Here is a tiny trained network, its code and every weight. The questions are about switching its units off for an input and a target symbol, where a switched-off unit gives its printed mean instead of its output.

import numpy as np


def w(rows, s, z=0):
    codes = np.array(rows[::2]) - 128.0
    scale = np.full(codes.shape[1], s)
    scale[-1] = z or s
    return codes * scale


def f(y):
    return y / 2 * (1 + np.tanh(0.7978845608 * (y + 0.044715 * y**3)))


def softmax(a):
    e = np.exp(a - a.max(-1, keepdims=True))
    return e / e.sum(-1, keepdims=True)


def log_softmax(a):
    a = a - a.max(-1, keepdims=True)
    return a - np.log(np.exp(a).sum(-1, keepdims=True))


def net(x, mask):
    ids = ['Θαεζηξτψω'.index(c) for c in x.split()]
    T = len(ids)
    res = E[ids] + P[:T]
    r = res
    for j in range(3):
        rows = slice(3 * j, 3 * j + 3)
        q, k, v = (r @ M[0][rows].T for M in (Q, K, V))
        z = softmax(np.where(np.tri(T) > 0, q @ k.T / 3**0.5, -1e9)) @ v
        o = O[0][rows]
        res = res + np.where(mask[j], z, o[:, -1]) @ o[:, :-1]
    y = f(res @ A[0][:, :-1].T + A[0][:, -1])
    res = res + np.where(mask[3:27], y, B[0][:, -1]) @ B[0][:, :-1]
    return log_softmax(res[-1] @ U[:, :-1].T + U[:, -1])


Q, K, V, O, A, B = {}, {}, {}, {}, {}, {}
E = w([
[138,92,229,8,213,26,202],'Θ',
[168,88,94,95,45,152,180],'α',
[148,87,162,165,158,190,146],'ε',
[120,8,106,120,125,186,181],'ζ',
[146,60,127,68,177,207,168],'η',
[176,148,148,111,128,227,101],'ξ',
[109,76,136,197,46,144,141],'τ',
[203,143,184,146,88,169,88],'ψ',
[198,83,155,129,7,110,117],'ω',
],0.011)
P = w([
[20,230,190,177,148,130,159],'0',
[255,60,149,39,44,166,128],'1',
[252,81,137,29,36,179,147],'2',
[245,85,134,41,49,190,155],'3',
[254,87,127,70,40,172,154],'4',
[223,93,127,104,40,169,159],'5',
[192,91,132,122,62,166,163],'6',
[170,88,123,137,49,157,180],'7',
[163,91,125,143,64,154,170],'8',
[144,61,129,158,68,135,167],'9',
],0.0067)
Q[0] = w([
[165,57,173,94,78,177,203],'h1',
[175,80,136,111,32,206,137],'h1',
[8,182,93,128,174,48,74],'h1',
[40,207,52,85,142,54,23],'h2',
[237,42,184,131,110,209,205],'h2',
[18,226,35,115,129,23,77],'h2',
[118,162,40,75,107,42,130],'h3',
[47,188,62,198,176,98,54],'h3',
[140,159,79,67,141,54,133],'h3',
],0.011)
K[0] = w([
[64,184,194,131,131,66,126],'h1',
[116,183,237,23,118,10,212],'h1',
[241,62,47,180,67,228,68],'h1',
[225,4,5,15,95,60,84],'h2',
[6,254,223,197,146,135,151],'h2',
[236,21,61,39,62,107,52],'h2',
[206,28,48,148,57,112,153],'h3',
[132,76,21,193,84,218,50],'h3',
[213,26,110,79,88,156,130],'h3',
],0.0091)
V[0] = w([
[123,113,93,185,118,185,1],'h1',
[195,231,164,110,39,59,82],'h1',
[102,163,39,157,46,211,36],'h1',
[90,81,83,45,214,240,165],'h2',
[89,251,252,244,241,214,67],'h2',
[43,30,151,238,92,65,208],'h2',
[52,169,21,31,121,151,177],'h3',
[118,214,97,127,88,252,88],'h3',
[157,98,29,160,7,162,145],'h3',
],0.0078)
O[0] = w([
[107,116,81,64,53,187,75,59],'h1',
[95,188,233,155,97,224,208,132],'h1',
[89,82,72,96,104,192,162,54],'h1',
[181,143,44,65,123,13,156,110],'h2',
[62,254,120,67,131,137,54,255],'h2',
[143,65,129,192,223,181,25,197],'h2',
[198,51,59,130,173,115,237,98],'h3',
[100,161,44,163,103,126,176,119],'h3',
[120,61,91,192,174,205,117,87],'h3',
],0.0091,0.0094)
A[0] = w([
[128,109,22,145,172,74,129,78],'n1',
[157,62,215,214,92,173,140,175],'n2',
[119,180,80,84,89,65,203,73],'n3',
[131,149,90,110,92,165,208,155],'n4',
[185,178,148,126,125,149,100,103],'n5',
[113,86,143,91,55,95,150,173],'n6',
[61,126,66,187,100,194,73,50],'n7',
[126,111,183,155,165,64,178,68],'n8',
[52,195,130,169,98,199,142,69],'n9',
[89,159,50,110,119,146,195,35],'n10',
[163,89,55,182,140,167,252,94],'n11',
[96,69,180,66,99,254,192,127],'n12',
[158,27,135,157,148,113,184,140],'n13',
[105,171,150,101,181,110,157,195],'n14',
[132,76,184,199,127,181,185,48],'n15',
[155,182,180,96,88,28,126,48],'n16',
[77,168,53,113,83,148,212,38],'n17',
[152,93,122,195,122,114,200,3],'n18',
[115,121,152,195,164,64,148,160],'n19',
[143,111,204,155,125,212,73,158],'n20',
[127,176,88,115,67,43,110,91],'n21',
[62,81,82,150,183,122,131,204],'n22',
[204,61,95,174,205,129,84,87],'n23',
[122,193,204,79,144,94,160,24],'n24',
],0.0067,0.0053)
B[0] = w([
[167,78,125,68,10,107,163,144],'n1',
[75,189,82,118,244,138,187,222],'n2',
[165,61,60,62,184,186,182,162],'n3',
[145,81,182,163,85,156,113,147],'n4',
[97,76,164,149,140,128,169,179],'n5',
[80,152,127,116,140,179,153,135],'n6',
[107,57,172,92,197,142,113,187],'n7',
[84,142,117,88,94,168,53,175],'n8',
[139,51,128,67,67,93,150,203],'n9',
[164,125,82,127,163,172,174,140],'n10',
[151,149,160,198,205,179,99,137],'n11',
[50,172,122,179,80,24,139,199],'n12',
[149,210,161,184,93,121,110,145],'n13',
[192,125,109,144,94,147,132,181],'n14',
[53,205,128,109,131,55,151,171],'n15',
[132,118,109,153,208,193,167,224],'n16',
[212,139,116,129,118,193,128,152],'n17',
[138,100,189,107,165,189,93,127],'n18',
[167,176,95,67,128,189,46,174],'n19',
[96,54,101,103,147,74,180,248],'n20',
[153,141,123,97,243,168,159,182],'n21',
[206,129,120,116,35,128,134,148],'n22',
[162,102,135,138,2,189,92,173],'n23',
[82,58,148,118,82,172,101,205],'n24',
],0.0063,0.014)
U = w([
[165,79,195,99,169,108,149,96],'Θ',
[160,143,139,213,150,141,167,253],'α',
[92,213,57,104,161,65,33,192],'ε',
[165,85,109,148,88,76,103,183],'ζ',
[162,84,81,91,179,32,175,109],'η',
[120,123,85,103,134,198,159,9],'ξ',
[75,2,67,137,180,169,75,44],'τ',
[90,123,166,90,58,115,130,82],'ψ',
[99,108,125,127,143,38,194,162],'ω',
],0.0052,0.0047)

Each question gives the input, a string of symbols that net reads in full, and the target symbol t.
The units are the heads (3 rows each of Q, K, V and O) and the neurons (one row each of A and B). Each row of codes is followed by its name. A weight is (code - 128) times the scale printed after its matrix; where a second scale follows, it is the last column's (O, A, B and U).
mask holds one flag per unit, heads first, then neurons. A switched-off unit (its flag False) gives its mean, the last column of its rows in O or B, instead of its output. The means were averaged over made-up inputs and are rounded, as every weight is.
A unit's drop is (log p(t) with every unit on - log p(t) with that unit switched off) / (log p(t) with every unit on - log p(t) with every unit switched off).
The circuit of an input: a set's keep is (log p(t) with only the set's units on - log p(t) with every unit switched off) / (log p(t) with every unit on - log p(t) with every unit switched off). Starting from the 12 units with the biggest drops (on a tie, the unit counted first), units are removed one at a time, each time the one whose removal leaves the highest keep (on an exact tie, the one counted first), for as long as the keep stays at least 0.8.
units of the circuit, in order: the units of the circuit, biggest drop first
k most important neurons: the k neurons with the biggest drops, biggest first
which heads matter: for each layer, one digit per head in row order, 1 if its drop is at least 0.15 and else 0, layers parted by /
drop of u: that unit's drop, to one decimal
input τ α ζ τ ε ξ α, target τ: units of the circuit, in order -> (h2, h3)
input η ε ω τ α ξ, target η: units of the circuit, in order -> (h2, h1, h3)
input ε τ ζ ξ ψ ξ, target ε: which heads matter -> 110
input ζ ε τ ε η ζ ζ τ ε, target ζ: which heads matter -> 110
input τ τ ζ ξ η, target τ: units of the circuit, in order -> (h2, h1)
input η τ η ε Θ ζ, target Θ: units of the circuit, in order -> (h3, h1)
input α ξ α ζ τ ε ζ, target α: 2 most important neurons -> (n11, n13)
input ε ε α η η ω ψ, target ε: which heads matter -> 110
input ξ α ξ ξ, target ξ: which heads matter -> 111
input ε τ ζ ζ η ε α, target ε: units of the circuit, in order -> (h2, h1)
input ε ξ η, target ε: which heads matter -> 110
input ξ α τ ε η τ, target ξ: which heads matter -> 111
input ξ τ α ε ζ ψ ξ ψ ε, target ξ: which heads matter -> 111
input ω ξ ψ ξ ε ω ω, target ω: which heads matter -> 110
input α η ε ε ε ψ τ ε τ, target α: which heads matter -> 011
input ξ τ ψ ζ τ ε ψ ω, target ξ: which heads matter -> 110
input ξ ξ ψ, target ξ: which heads matter -> 111
input ω ξ τ ω τ ω ξ, target ω: which heads matter -> 110
input ζ ψ ε ξ ξ, target ζ: most important neuron -> (n23)
input τ η α ψ ε α ω ε, target τ: most important neuron -> (n7)
input ψ η τ ζ α ξ α ε τ τ, target ψ: most important neuron -> (n9)
input ζ τ ω τ τ ε ε τ ε, target ζ: drop of n2 -> 0.1
input ξ ω ψ Θ ξ ξ ψ α, target Θ: drop of n24 -> 0.2
input τ ψ τ ψ τ, target τ: drop of h2 -> 0.5
